Below are the code and all the weights of a small trained network. Each question names an input and a class and asks about switching units off, where a switched-off unit gives its printed mean instead of its output.

import numpy as np


def w(rows, s, z=0):
    codes = np.array(rows[::2]) - 128.0
    scale = np.full(codes.shape[1], s)
    scale[-1] = z or s
    return codes * scale


def f(y):
    return y / 2 * (1 + np.tanh(0.7978845608 * (y + 0.044715 * y**3)))


def log_softmax(a):
    a = a - a.max(-1, keepdims=True)
    return a - np.log(np.exp(a).sum(-1, keepdims=True))


def net(x, mask):
    res = np.array(x, float).reshape(1, 7) / 4 @ E
    y = f(res @ A[0][:, :-1].T + A[0][:, -1])
    res = res + np.where(mask, y, B[0][:, -1]) @ B[0][:, :-1]
    return log_softmax(res[-1] @ U[:, :-1].T + U[:, -1])


A, B = {}, {}
E = w([
[187,115,36],'x0',
[19,72,90],'x1',
[144,5,138],'x2',
[128,129,128],'x3',
[128,128,129],'x4',
[127,129,128],'x5',
[128,128,128],'x6',
],0.013)
A[0] = w([
[94,143,100,167],'neuron 1',
[90,105,83,112],'neuron 2',
[124,115,36,126],'neuron 3',
[209,66,38,157],'neuron 4',
[134,109,93,69],'neuron 5',
[175,106,168,27],'neuron 6',
[175,129,1,157],'neuron 7',
[157,162,160,205],'neuron 8',
[26,116,69,157],'neuron 9',
[161,31,191,125],'neuron 10',
[136,99,64,2],'neuron 11',
[149,149,136,83],'neuron 12',
],0.027,0.0069)
B[0] = w([
[143,100,150,158],'neuron 1',
[124,94,64,177],'neuron 2',
[104,148,56,194],'neuron 3',
[20,194,247,251],'neuron 4',
[62,116,118,151],'neuron 5',
[107,68,156,169],'neuron 6',
[80,252,65,241],'neuron 7',
[195,179,124,195],'neuron 8',
[31,4,123,225],'neuron 9',
[231,78,77,236],'neuron 10',
[21,98,135,168],'neuron 11',
[122,148,99,152],'neuron 12',
],0.039,0.025)
U = w([
[226,170,129,208],'0',
[161,202,86,64],'1',
[119,72,135,255],'2',
[111,133,9,139],'3',
[240,94,171,74],'4',
[112,137,199,102],'5',
[165,56,82,98],'6',
[89,107,110,96],'7',
],0.013,0.0084)

Each question gives the input, the list of numbers given to net, and the class t.
The units are the neurons (one row each of A and B). Each row of codes is followed by its name. A weight is (code - 128) times the scale printed after its matrix; where a second scale follows, it is the last column's (A, B and U).
mask holds one flag per neuron, in row order. A switched-off neuron (its flag False) gives its mean, the last column of its row in B, instead of its output. The means were averaged over made-up inputs and are rounded, as every weight is.
A unit's drop is (log p(t) with every unit on - log p(t) with that unit switched off) / (log p(t) with every unit on - log p(t) with every unit switched off).
The circuit of an input: a set's keep is (log p(t) with only the set's units on - log p(t) with every unit switched off) / (log p(t) with every unit on - log p(t) with every unit switched off). Starting from all 12 units, units are removed one at a time, each time the one whose removal leaves the highest keep (on an exact tie, the one counted first), for as long as the keep stays at least 0.8.
units of the circuit, in order: the units of the circuit, biggest drop first
unit that matters most: the unit with the biggest drop
top k neurons: the k neurons with the biggest drops, biggest first
drop when u is switched off: that unit's drop, to one decimal
input [-6,-1,-4,-4,3,3,8], class 0: top 2 neurons -> (neuron 4; neuron 7)
input [-2,2,4,5,-1,7,3], class 6: unit that matters most -> neuron 7
input [0,4,4,-6,-3,-1,4], class 6: units of the circuit, in order -> (neuron 7; neuron 10)
input [1,-1,5,-8,-4,4,4], class 5: top 2 neurons -> (neuron 4; neuron 9)
input [0,2,-1,4,3,7,1], class 2: units of the circuit, in order -> (neuron 7; neuron 10; neuron 4; neuron 3)
input [-2,2,4,7,0,8,8], class 6: top 2 neurons -> (neuron 7; neuron 4)
input [0,-3,3,-2,1,1,7], class 4: top 2 neurons -> (neuron 7; neuron 9)
input [-7,6,-2,-7,6,4,-7], class 2: top 2 neurons -> (neuron 7; neuron 10)
input [4,6,3,8,-4,5,3], class 7: top 2 neurons -> (neuron 4; neuron 9)
input [7,2,2,4,-5,0,1], class 7: top 4 neurons -> (neuron 4; neuron 10; neuron 3; neuron 11)
input [8,2,7,-6,-5,-8,-4], class 7: top 2 neurons -> (neuron 4; neuron 3)
input [4,-7,-1,1,-5,-6,6], class 1: top 2 neurons -> (neuron 7; neuron 9)
input [-7,-1,3,1,-5,3,-6], class 4: top 2 neurons -> (neuron 7; neuron 9)
input [6,4,7,0,-8,-6,3], class 7: top 2 neurons -> (neuron 4; neuron 11)
input [5,7,3,-6,3,0,-4], class 7: top 3 neurons -> (neuron 4; neuron 9; neuron 11)
input [-3,-7,8,3,-2,-7,-5], class 4: top neuron -> (neuron 10)
input [-6,-8,1,-6,2,-8,-6], class 4: drop when neuron 7 is switched off -> 0.4
input [-2,2,-6,-1,-5,-1,0], class 2: drop when neuron 8 is switched off -> 0.0
input [-3,-7,-6,4,4,2,5], class 0: drop when neuron 7 is switched off -> 0.2
input [-3,-7,-6,1,1,-2,-3], class 0: unit that matters most -> neuron 7
